In the rows, 128 means zero.
Known rows:
dreval: [120 103 113 158 106 163 147 125 139 146 128 131 115 146  79 128 185 134
 139 122  97 110 119 114 166 130 103 130]
grudri: [105  98 115 163  97 151 112 102 179 138  85  67 149 147  69 104 163  81
 119 107 116  99 151 118 145 148 147 135]
subri: [136 137 110 155 141 133 117 130 143 120  97 106 124 119 119 126 105 125
 128 106 130 135 153 104  94 109 151 150]
trutrifo: [134 141 115 143 130 133 114 125 138 126 105 110 137 125 121 125 115 124
 126 135 127 125 143 122 134 129 154 125]
raplesa: [151 148 131 134 128 139 107 129 133 118 103 108 126 112 126 108 114 119
 119 145 116 133 135 134 141 118 154 110]
drobes: [138 117 124 144 135 149 116 135 128 115 124 134 106 156 129 138 131 130
 157 102 118 145 130  87 119 105 117 146]
flumo: [127 140  64 162 110 122 103 140 119  78  59 135 124 133 132 101 134 103
 131 147 112 137 154 133 158 106 175 123]
goses: [150 105 188  79 133 149 134 152  98 126 153  92 139 146 120 176 121 137
 152 123 115 113 109  95 111 136 150 125]
flotro: [124 126  83 144 123 125 100 172 146  53  41 177  91 159 162 103 162  75
 179 137  71 177  66 126  95 110 102 103]
zibram: [119 127 100 173 114 148 141 119 159 151 105 110 133 108  69 116 160 132
 110 131 108 104 138 135 152 134 131 131]
skupumes: [121 103 112 158 107 164 146 125 139 144 127 133 115 145  78 127 185 134
 138 123  96 112 118 116 167 129 104 129]
drepir: [118 109 100 176 113 139 138 101 131 180 116 122 139 107  93 118 155 111
 112 136  80  58 146 110 122 141 145 134]
dopli: [143 110 190  97 132 156 112 132 112 139 163 116 142 144 125 165 125 140
 152 130 121 104 111  90 128 139 128 116]
rustenor: [140 109  65 137 126 121 163 177  97  62  69 104  81 182 128 138 140 108
 161  89  88 186 134 116 111  87 165 172]
pugak: [144 118 143 129 123 150  94 143 115  93 113 141 112 137 130 130 143 125
 156 120 101 137 118 101 134  99 125 134]
stere: [128 117  83 149 121 127 107 152 107  72  80 151 100 155 138 130 160 115
 163 114  80 161 123 121 141  91 147 161]
ragir: [153 143 126 128 123 146 108 132 126 115 100 115 124 110 133 110 117 121
 124 148 119 130 138 123 137 118 158 105]
klaplok: [128 122 122 140 131 149 102 113 131 144 142 154 120 155 145 140 144 136
 159 133 115 132 122 101 153 131 114 128]
trodrel: [133 118 137 138 129 148  87 133 122 107 120 152 118 138 135 140 144 132
 159 119 101 132 117  99 135 107 121 145]
tragu: [126 128  86 166 110 138  88 129 116  90  99 173 106 164 141 110 160 111
 153 141  96 143 127 118 188 101 124 121]
pleflik: [132 115 122 126 130 143 123 129 121 134 133 132 121 162 139 146 143 131
 158 127 110 137 121 107 142 134 129 133]

Facts:
bagim {ρ=treze, Θ=plonokas}
bagis {ρ=plepem, ζ=stekler}
basi {δ=ditrin}
besu {ρ=brefetram, ζ=pledribrin, Θ=tepun}
betren {ρ=rolil, φ=fleto, δ=kima nufla}
binor {ρ=buplir, φ=klodol}
bobem {ρ=mifa, δ=stekler}
bragu {ρ=grudri, ζ=riso}
brapatik {ρ=drepir}
bratre {ρ=rolil, ζ=defos}
brefetram {δ=radran}
brestis {ρ=pludok, ζ=trifa, Θ=fledim}
brikal {ρ=plepem, ζ=dastam}
brokli {ρ=gadrafi, δ=tozan rutras radran}
broklom {ρ=staris, ζ=kludir}
brorom {ρ=biperes, ζ=plitrago}
brotru {ρ=basi, ζ=zutrolol, Θ=dopli}
butru {ρ=grestek, ζ=neven, Θ=radran}
dastam {ρ=plepem, Θ=brikal}
defos {ρ=rolil, ζ=fleto, δ=tragu}
dekledrim {ρ=grudri, φ=bragu, ζ=lefel, Θ=nasik}
detrir {ρ=fisestek, ζ=pastem, Θ=pastem}
devim {δ=betren}
dima {ρ=sistar, φ=vomal, δ=raplesa}
ditrin {ρ=brefetram, φ=tunu, ζ=besu, Θ=lipla pledribrin klofamus, δ=brefetram maski}
dopli {ρ=basi, φ=zutrolol}
dotem {ρ=nagras, ζ=tragu, Θ=groflu klaplok}
dotom {ρ=biperes, Θ=plitrago, δ=klatel fefabes plibrul}
dramos {ρ=klagror, ζ=kiso}
dravo {ρ=skotrutak, ζ=vorun, δ=pani}
drepir {δ=gadrafi drofor}
driklal {ρ=skizol, δ=plosegren plibrul}
drobes {ρ=buplir, ζ=klodol, Θ=binor}
drodri {ρ=zibram, ζ=gratal, Θ=gratal}
drofor {ρ=tagrel, ζ=fuflon}
drovipu {ρ=tanizal, ζ=trema, δ=besu fanak}
drukor {ρ=leklon, φ=fisen klopeklu, ζ=fisen, Θ=raplesa, δ=pani}
drupo {ρ=goflun, φ=tapom, ζ=puson}
dugro {ρ=brefetram, φ=ditrin, Θ=pledribrin}
dumo {ρ=pludok, φ=trifa, ζ=fledim, Θ=brestis}
dusteten {ρ=flolu, ζ=sipladam, Θ=sipladam, δ=subri}
fanak {ρ=leklon, ζ=raplesa, Θ=klopeklu}
fefabes {ρ=goflun, φ=puson, ζ=tapom, Θ=grasti, δ=klatel kemos driklal}
fiflen {ρ=brenok, φ=putra, ζ=putra, Θ=putra}
fisen {ρ=leklon, ζ=klopeklu}
fisestek {δ=grume veten}
flastim {ρ=droror, φ=seflir ripi, δ=kogrun pugak}
fledim {ρ=pludok, φ=trifa, Θ=brestis saskes}
flegen {ρ=tetrus, φ=flumo, ζ=plesa, Θ=plesa}
fleto {ρ=rolil, ζ=ragir, Θ=bratre}
flolu {δ=betren}
flotro {ρ=vatok, Θ=mudok rigolak}
flumo {ρ=tetrus, ζ=fotrum, δ=plosegren}
fotrum {ρ=tetrus, φ=plesa flegen}
fuflon {ρ=tagrel, δ=norik kogrun pastem}
gadrafi {δ=drukor}
gastel {ρ=vugrefla, ζ=geklarul, δ=rotrol norik}
geklarul {ρ=vugrefla, φ=nugi, ζ=stodri}
gisek {ρ=stozok, φ=rustenor, ζ=goses, Θ=goses, δ=zibram zutrolol klovan}
goses {ρ=stozok, φ=stabar, ζ=stabar}
grasti {ρ=goflun, ζ=fefabes, Θ=puson fefabes}
gratal {ρ=zibram, Θ=paroru}
grestek {δ=tetrus}
gridrem {ρ=klagror, ζ=dramos, Θ=veten}
grofler {ρ=sturu, δ=flumo}
groflu {ρ=nagras, ζ=klaplok, Θ=klaplok pelin, δ=drepir drofor grofler drukor}
grudri {δ=dravo}
grume {δ=pudo}
kemos {δ=lizum}
kima {ρ=dreval, ζ=norik, δ=tapom veten}
kiso {ρ=klagror, φ=gridrem dramos, ζ=veten, δ=tozan}
klabras {ρ=maski, ζ=skilo, Θ=skuplas}
klagror {δ=brapatik}
klaplok {ρ=nagras, φ=tragu, ζ=dotem}
klatel {ρ=droror, φ=flastim, ζ=seflir, Θ=ripi}
klistur {ρ=kemos}
klodol {ρ=buplir, ζ=pumum}
klofamus {ρ=brefetram, ζ=lipla}
klonimas {ρ=tetrus, ζ=flumo, Θ=flegen, δ=dotom}
klopeklu {ρ=leklon, ζ=fanak, Θ=fanak}
klorol {ρ=kemos, φ=klistur, ζ=klistur, δ=drofor}
kloskal {ρ=vatok, ζ=rigolak, Θ=rigolak, δ=dravo luskikil}
klovan {δ=klaplok stabar vomal}
kludir {ρ=staris, φ=nufla, Θ=tozik broklom}
kogrun {δ=pludok}
kuposkon {ρ=pani, Θ=skogin lizum, δ=zutrolol plibrul}
lefel {ρ=grudri, φ=riso, ζ=bragu, δ=klorol}
lipla {ρ=brefetram, ζ=tepun, Θ=tepun}
lizum {ρ=pani, ζ=skogin}
luskikil {ρ=brenok, φ=rotrol, δ=klatel}
maski {δ=pelin sedon gadrafi flumo}
megik {ρ=dripus, ζ=trodrel}
mudok {ρ=vatok, φ=flotro rigolak, ζ=flotro, Θ=rigolak}
nasik {ρ=grudri, ζ=dekledrim, Θ=dekledrim, δ=zibram}
neven {ρ=grestek}
noflon {ρ=dradulun, φ=skagruske zepe, ζ=trezos, δ=pode}
norik {ρ=dreval, δ=klagror stekler}
nufla {ρ=staris, ζ=tozik, δ=fefabes}
nugi {ρ=vugrefla, φ=geklarul stodri, Θ=stodri}
nunom {δ=luskikil tapom}
pani {δ=grofler}
paroru {ρ=zibram, ζ=drodri, δ=sistar seflir drukor}
pastem {ρ=fisestek, ζ=rameza, Θ=detrir rameza, δ=pudo pani}
pelin {ρ=nagras, φ=klaplok, δ=skostomul}
pladrar {ρ=rolil, ζ=bratre, Θ=defos, δ=drofor}
pledribrin {ρ=brefetram, ζ=klofamus, Θ=dugro, δ=sedon}
pleflik {ρ=klovan}
plesa {ρ=tetrus, φ=fotrum, ζ=klonimas}
plitrago {ρ=biperes, ζ=tenato, Θ=dotom, δ=trutrifo}
plodin {ρ=vatok, ζ=tezor, Θ=kloskal}
plonokas {ρ=treze, ζ=bagim, δ=fiflen}
pludok {δ=paroru radran maski}
pode {ρ=klovan, ζ=pleflik, Θ=pleflik}
pudo {ρ=tanizal, Θ=trema}
pugak {ρ=dripus, ζ=sipem, Θ=sipem sedon trodrel}
puli {ρ=grume, φ=votas, δ=flumo}
pumum {ρ=buplir, φ=binor, ζ=binor, Θ=klodol}
puson {ρ=goflun, φ=grasti tapom, ζ=grasti, Θ=drupo grasti}
putra {ρ=brenok, φ=fiflen, ζ=luskikil}
radran {ρ=grestek, ζ=skostomul, δ=drepir zutrolol}
ragir {ρ=rolil, ζ=betren, δ=pleflik}
raklam {ρ=tanizal, φ=drovipu, ζ=pudo}
rameza {ρ=fisestek, Θ=detrir}
raplesa {ρ=leklon, δ=tapom trifa nasik}
ratul {ρ=nunom, φ=zibafles, ζ=zibafles, Θ=voragu zibafles}
rigolak {ρ=vatok, ζ=plodin, Θ=flotro}
ripi {ρ=droror, ζ=viple, Θ=seflir}
riso {ρ=grudri, ζ=zimas, Θ=lefel, δ=sipem fuflon}
rotrol {ρ=brenok, φ=fiflen, ζ=fiflen, Θ=luskikil, δ=fanak drepir}
rustenor {ρ=stozok, ζ=gisek, Θ=gisek}
rutras {ρ=grume, ζ=votas}
sakis {ρ=nunom, ζ=voragu, δ=pelin lizum klorol}
saplur {ρ=plosegren, ζ=skomu, Θ=subri}
saskes {ρ=pludok, φ=brestis, ζ=dumo}
sedon {ρ=dripus, φ=trodrel, ζ=megik}
seflir {ρ=droror, ζ=flastim, Θ=flastim klatel, δ=drofor fefabes}
sipem {ρ=dripus, δ=dravo}
sipladam {ρ=flolu}
sistar {δ=grume}
skadrafer {ρ=grudri, Θ=zimas lefel}
skagruske {ρ=dradulun, ζ=triskes}
skanul {ρ=kogrun}
skilo {ρ=maski, Θ=skuplas}
skizol {δ=treze}
skogin {ρ=pani, φ=lizum kuposkon, ζ=kuposkon}
skomu {ρ=plosegren, φ=subri}
skostomul {ρ=grestek, ζ=butru, Θ=trarar butru}
skuplas {ρ=maski, ζ=klabras, δ=nunom}
stabar {ρ=stozok, Θ=goses}
staris {δ=pludok brefetram}
stekler {ρ=plepem, φ=dastam, ζ=brikal}
stere {ρ=nunom, ζ=sakis, Θ=sakis zibafles}
stodri {ρ=vugrefla, ζ=nugi}
stozok {δ=dotom}
sturu {δ=skomu}
subri {ρ=plosegren, φ=saplur, ζ=saplur, Θ=skomu, δ=rotrol}
tapom {ρ=goflun, δ=klorol}
tenato {ρ=biperes, ζ=dotom, Θ=dotom}
tepun {ρ=brefetram, ζ=tunu, Θ=dugro}
tetrus {δ=tragu}
tezor {ρ=vatok, φ=kloskal, ζ=mudok, Θ=flotro}
tisam {ρ=skizol, ζ=driklal}
tozan {δ=pelin skupumes}
tozik {ρ=staris, ζ=broklom, Θ=broklom}
tragu {ρ=nagras, ζ=pelin}
trarar {ρ=grestek, ζ=radran, Θ=neven}
trema {ρ=tanizal, φ=raklam pudo, ζ=raklam}
trezos {ρ=dradulun, ζ=zepe, Θ=skagruske truvon, δ=noflon stekler}
trifa {ρ=pludok, ζ=saskes, Θ=fledim, δ=luskikil}
triskes {ρ=dradulun, δ=rotrol zimas staris}
trodrel {ρ=dripus, φ=megik, ζ=pugak, Θ=megik}
trutrifo {ρ=skupumes, δ=fisestek voragu}
truvon {ρ=dradulun, φ=triskes, ζ=noflon}
tunu {ρ=brefetram, φ=lipla, ζ=dugro, Θ=besu ditrin dugro}
veten {ρ=klagror, φ=gridrem, Θ=dramos, δ=skostomul}
viple {ρ=droror, φ=flastim, ζ=klatel}
vomal {ρ=sistar, φ=dima, ζ=dima, Θ=dima}
voragu {ρ=nunom, φ=stere, δ=fiflen}
vorun {ρ=skotrutak, Θ=dravo}
vostes {ρ=devim, δ=pumum}
votas {ρ=grume, φ=puli, ζ=puli, Θ=puli}
vugrefla {δ=pumum}
zepe {ρ=dradulun, ζ=skagruske}
zibafles {ρ=nunom, ζ=stere, Θ=sakis}
zibram {δ=fanak klodol}
zimas {ρ=grudri, ζ=skadrafer, δ=puli}
zutrolol {ρ=basi, ζ=dopli, δ=klodol}

Rows:
No name comes twice in this set of rows, the named rows included.
[110 141  54 180 137 110 113 157 162  71  37 147 118 142 136 119 118  98
 147 120 115 159 120 118  79 116 137 132] : kloskal
[121 144  61 183 124 110  92 133 136  85  58 145 119 125 129 107 139 110
 135 128  91 148 145 141 145 100 159 159] : kuposkon
[127 118  73 149 126 127 119 145 119  93  83 146  95 161 144 128 160 118
 167 110  86 171 127 121 136 103 139 167] : saplur
[124 123  94 131 117 152 121 131 129 119  84 109 141 132 126 120 111 122
 140 131 171 111 181  80 104 130 170 113] : dravo
[139 116 186 108 133 161  98 121 118 145 168 133 141 139 128 162 128 144
 151 134 124 101 113  86 136 134 119 113] : saskes
[139 139 128 143 127 131  98 126 121 119 108 120 137 116 127 123 114 115
 122 143 111 110 139 119 134 118 162 119] : sakis
[152 123 142 115 118 157 110 137 113 110 122 130 108 148 138 121 142 119
 151 137 107 140 119 109 153 112 129 107] : neven
[157 126 206  98 140 192  83 124 133 135 152 130 110 101 125 136 137 138
 144 120 131 128 119  88 105  91 108 116] : fledim
[133 120 123 129 140 152 108 132 127 122 118 140 104 137 138 146 149 135
 158 110 109 153 124 105 114 102 128 155] : puson
[133 125 107 156 138 135 108 119 126 134 100 122 127 116 138 126 102 115
 133 114 121 106 163  82  76 112 159 145] : groflu
[122 122  67 157 122 130 117 128 119 113 103 159 103 175 150 127 158 120
 161 130  95 157 128 121 166 119 134 142] : megik
[119 150  84 219 129 124  38  84 144 129  93 197 119 101 152  87 137 100
 123 142  77 103 149 115 147  87 123 144] : seflir
[121 124  79 158 126 136  95 143 112  75  82 163  93 148 137 128 167 114
 158 114  87 164 129 122 143  75 142 164] : grasti
[139 133 176 114 138 143 103 122 132 146 140 100 162 108 117 151 101 139
 126 139 135  93 131 104 114 144 153 115] : kiso
[138 141 153 129 143 151 101 107 149 170 144 120 152 105 133 146 102 153
 130 143 143 105 135 102 119 150 136 115] : noflon

The same things again, as new rows of numbers:
Known rows:
besu: [103 100 123 120 177  83 120  86 154 144  97 147 174]
zutrolol: [121  60  87  98 158 109 114 129 111 147  85 142 109]
dopli: [ 83 110 104 127 139 113 160 107 193 141  76 166 129]
klodol: [ 91  95  90  86 177 103 143 115 138  98  84 140 120]
brotru: [134  83  96 105 152  74 149 112 184 137  93 140 128]
pumum: [127  84 102 109 128  98 140 116 216 166  80 162 135]
vostes: [119  96  95 106 126 101 160 105 134 151  83 146 127]
lizum: [ 85  93  87  93 178  90 141 116 129  92  83 134 124]
plodin: [139  97  98  83 146  96 159 101 188 139  90 149 133]
groflu: [105  67  90 115 132  95 134 130 132 166  77 144 119]
grofler: [124  86  96 111 113 101 149 108 127 135  80 152 121]
dotem: [124  87  97  86 141 101 139 112 187 142  85 150 137]
raklam: [113  90  94  95 155 106 129 115 175 128  78 149 125]
tanizal: [ 99 121 120  96 120  91 131 115 178 130 111 131 115]
triskes: [140 102  98  83 137 113 157 104 112 123  59 123 117]
dradulun: [100 118 117  98 124  98 131 118 183 127 108 131 108]
tozan: [109 112 118 105  99 103 133 120 138 151 107 134 102]
skanul: [107 101  98 100 148  91 153 107 175 125  82 141 133]
kogrun: [105 105 120 109  97 107 113 124 135 152 111 136  98]
paroru: [ 83  90  90 118 124  93 163 115 113 140  77 146 126]
puson: [ 98 113  24 123 114 119 149 104 201 124 104 122 183]

Rows:
No name comes twice in this set of rows, the named rows included.
[111  80  83  90 172  80 140 119 148 108  86 128 119] : brestis
[164  86  96  94 179 114 120 110 169 116  84 137 103] : fleto
[ 98  70  90  90  97  90 126 120 126 138  80 163 138] : pastem
[ 98 120 104 140 116 125 186 102 160 173  71 160 124] : luskikil
[112 107  97 123 117 119 151 103 120 117  56 150 116] : sipem
[139  92  92  80 138 117 137 102 103 114  75 137 119] : flumo
[100 102  94  84 177 116 140 105 138  92  80 139 122] : stodri
[103 124 151 120 118  91 106  91 102 162 122 129 152] : brefetram
[117  78  85  94 161  97 159 119 106 144  88 123 119] : nufla
[115 111 116 108  72  98 124 112 124 118 110 148 105] : pani
[109 109 101 115 131 124 163 109 128 145  59 136 118] : raplesa
[110  89  92 109 119  65 170 112 204 161  88 151 149] : ratul

